[[ -52  -15   -2  -24  -29   92   57]
 [   4   10  -88  -23   14   92   -7]
 [  22 -100   32  -72   69   92  -87]]
|
[[ -52    4   22]
 [ -15   10 -100]
 [  -2  -88   32]
 [ -24  -23  -72]
 [ -29   14   69]
 [  92   92   92]
 [  57   -7  -87]]

[[-42 -78  38 -49  -4   8  21   7  15 -14]
 [-84 -60  61  88  95  -4 -17 -53  97 -20]
 [-75  69 -38 -83 -84 -75 -97 -46  82 -16]
 [ 38 -28  55  67 -91  71  74   6  75  27]
 [ 27  13  92 -45  52  85  53  66  74  56]
 [ 85  87 -39 -48  22 -24 -25 -63  13  21]
 [-57  76 -90  26 -62  33  31  46  11 -81]
 [ 24 -28  78 -68 -61  31  81  29  -8 -67]
 [ 37 -93 -65 -66  72  19  80 -64 -15  85]]
|
[[-42 -84 -75  38  27  85 -57  24  37]
 [-78 -60  69 -28  13  87  76 -28 -93]
 [ 38  61 -38  55  92 -39 -90  78 -65]
 [-49  88 -83  67 -45 -48  26 -68 -66]
 [ -4  95 -84 -91  52  22 -62 -61  72]
 [  8  -4 -75  71  85 -24  33  31  19]
 [ 21 -17 -97  74  53 -25  31  81  80]
 [  7 -53 -46   6  66 -63  46  29 -64]
 [ 15  97  82  75  74  13  11  -8 -15]
 [-14 -20 -16  27  56  21 -81 -67  85]]

[[ 22  -3 -67]
 [ -6 -23  88]
 [-17 -49  52]
 [ 21 -54 -44]
 [-46   8  -6]
 [-48  39  -6]
 [-39  16  65]
 [ -6   5  24]
 [-47  -6  57]
 [-83  49 -13]
 [ 57  -1 -38]
 [-15 -28  -6]]
|
[[ 22  -6 -17  21 -46 -48 -39  -6 -47 -83  57 -15]
 [ -3 -23 -49 -54   8  39  16   5  -6  49  -1 -28]
 [-67  88  52 -44  -6  -6  65  24  57 -13 -38  -6]]

[[ 2  6  0  8 12  3  8  1 74 10 29  3]
 [ 2  8  0 21 12  5 39  1  7  6 12  3]
 [ 2 17  0  8 12  6  8  1  7 10 36  3]
 [ 2  8  0  8 12  3  6  1  7 10 92  3]
 [ 2  8  0 50 12  3 26  1  7 10 16  3]
 [ 2  8  0  8 12  3  8  1 30 18 29  3]
 [ 2  8  0  8 12  3  6  1  7 18 78  3]
 [ 7  7  0  8 37  3 58  1  7 -5  7  3]]
|
[[ 2  2  2  2  2  2  2  7]
 [ 6  8 17  8  8  8  8  7]
 [ 0  0  0  0  0  0  0  0]
 [ 8 21  8  8 50  8  8  8]
 [12 12 12 12 12 12 12 37]
 [ 3  5  6  3  3  3  3  3]
 [ 8 39  8  6 26  8  6 58]
 [ 1  1  1  1  1  1  1  1]
 [74  7  7  7  7 30  7  7]
 [10  6 10 10 10 18 18 -5]
 [29 12 36 92 16 29 78  7]
 [ 3  3  3  3  3  3  3  3]]

[[-49 -53 -44 -58 -55 -68  12  53  51  55 -63   2]
 [ 18  37 -45  43 -68 -40 -97  -3 -67 -66  21 -28]
 [-60 -84  -6 -31 -58 -44 -12  57  37  34 -46   3]
 [ 53   5 -14  -5   8  14 -50 -53 -63 -65  -6 -54]
 [-73 -34 -71  36 -94 -84 -53  38 -31 -20  32 -23]
 [-75   9  51   3  12  15  48  44  66  66   7  80]
 [ 64 -16 -49 -41 -20 -29 -56 -47 -60 -59 -33 -72]
 [ 52 -17 -26 -20 -22 -22 -37 -32 -44 -45 -23 -45]]
|
[[-49  18 -60  53 -73 -75  64  52]
 [-53  37 -84   5 -34   9 -16 -17]
 [-44 -45  -6 -14 -71  51 -49 -26]
 [-58  43 -31  -5  36   3 -41 -20]
 [-55 -68 -58   8 -94  12 -20 -22]
 [-68 -40 -44  14 -84  15 -29 -22]
 [ 12 -97 -12 -50 -53  48 -56 -37]
 [ 53  -3  57 -53  38  44 -47 -32]
 [ 51 -67  37 -63 -31  66 -60 -44]
 [ 55 -66  34 -65 -20  66 -59 -45]
 [-63  21 -46  -6  32   7 -33 -23]
 [  2 -28   3 -54 -23  80 -72 -45]]

[[ 11 -52  40  -8 -24 -59 -16  56]
 [ 48  82 -29 -59  42  -3   6  69]]
|
[[ 11  48]
 [-52  82]
 [ 40 -29]
 [ -8 -59]
 [-24  42]
 [-59  -3]
 [-16   6]
 [ 56  69]]

[[ -7  28 -13 -20  -5 -18 -32]
 [-30 -56 -48  68  13 -28  76]
 [ -1  16  -2 -16  -7  -5 -13]
 [  5  13 -17   9   3 -13   8]
 [ -5 -12 -18  52  52   7  40]
 [ -7  33   7   5 -42  31  22]
 [ 32  18   9  38  48   4 -63]
 [ 19   6 -36 -58  19 -43 -88]
 [  7  18 -18  -2  29 -30 -62]
 [ 23  19   6 -33 -24   5 -18]]
|
[[ -7 -30  -1   5  -5  -7  32  19   7  23]
 [ 28 -56  16  13 -12  33  18   6  18  19]
 [-13 -48  -2 -17 -18   7   9 -36 -18   6]
 [-20  68 -16   9  52   5  38 -58  -2 -33]
 [ -5  13  -7   3  52 -42  48  19  29 -24]
 [-18 -28  -5 -13   7  31   4 -43 -30   5]
 [-32  76 -13   8  40  22 -63 -88 -62 -18]]

[[  7   8   6  89  73  13]
 [ 10  15  37 -98 -41 -37]]
|
[[  7  10]
 [  8  15]
 [  6  37]
 [ 89 -98]
 [ 73 -41]
 [ 13 -37]]
---
[[ 29  29   9 -47]
 [  1  -4 -83 -29]
 [ 38  32 -20 -30]
 [ 19  27  74 -50]
 [ 18  24  50 -43]]
|
[[  1  -4 -83]
 [ 38  32 -20]]

[[ 15  -5 -35 -32]
 [-13 -51 -28 -90]
 [-12  -1  53  36]
 [-47 -41 -12 -33]
 [ 12  -7 -74 -48]]
|
[[-13 -51 -28]
 [-12  -1  53]]

[[-19  78  36 -56   7]
 [ 36  79 -30  33  31]
 [-26 -86 -23 -19  -5]
 [  2 -15 -21  27  21]]
|
[[ 36  79 -30]
 [-26 -86 -23]]

[[ 58  36  70  36]
 [ 46  20 -79  37]
 [-52 -46  37 -45]
 [-53  52   8 -38]
 [ 37 -20 -37   3]]
|
[[ 46  20 -79]
 [-52 -46  37]]

[[-42 -19 -26  20]
 [-43 -19  12  91]
 [ -6  -3 -11  -9]
 [ -2  -1 -30 -53]]
|
[[-43 -19  12]
 [ -6  -3 -11]]

[[ 18  18  38]
 [  9 -93  15]
 [-18  -4   0]]
|
[[  9 -93  15]
 [-18  -4   0]]

[[ -6   4   0  14 -24]
 [ 10  43 -12  48  46]
 [-73 -25  -5  33   8]
 [  8 -31  30 -22 -55]
 [ -8  -2  11  28  -9]]
|
[[ 10  43 -12]
 [-73 -25  -5]]

[[-29 -10 -19 -29  22]
 [ -6   2   2   0   1]
 [-57 -20 -59 -95  49]]
|
[[ -6   2   2]
 [-57 -20 -59]]
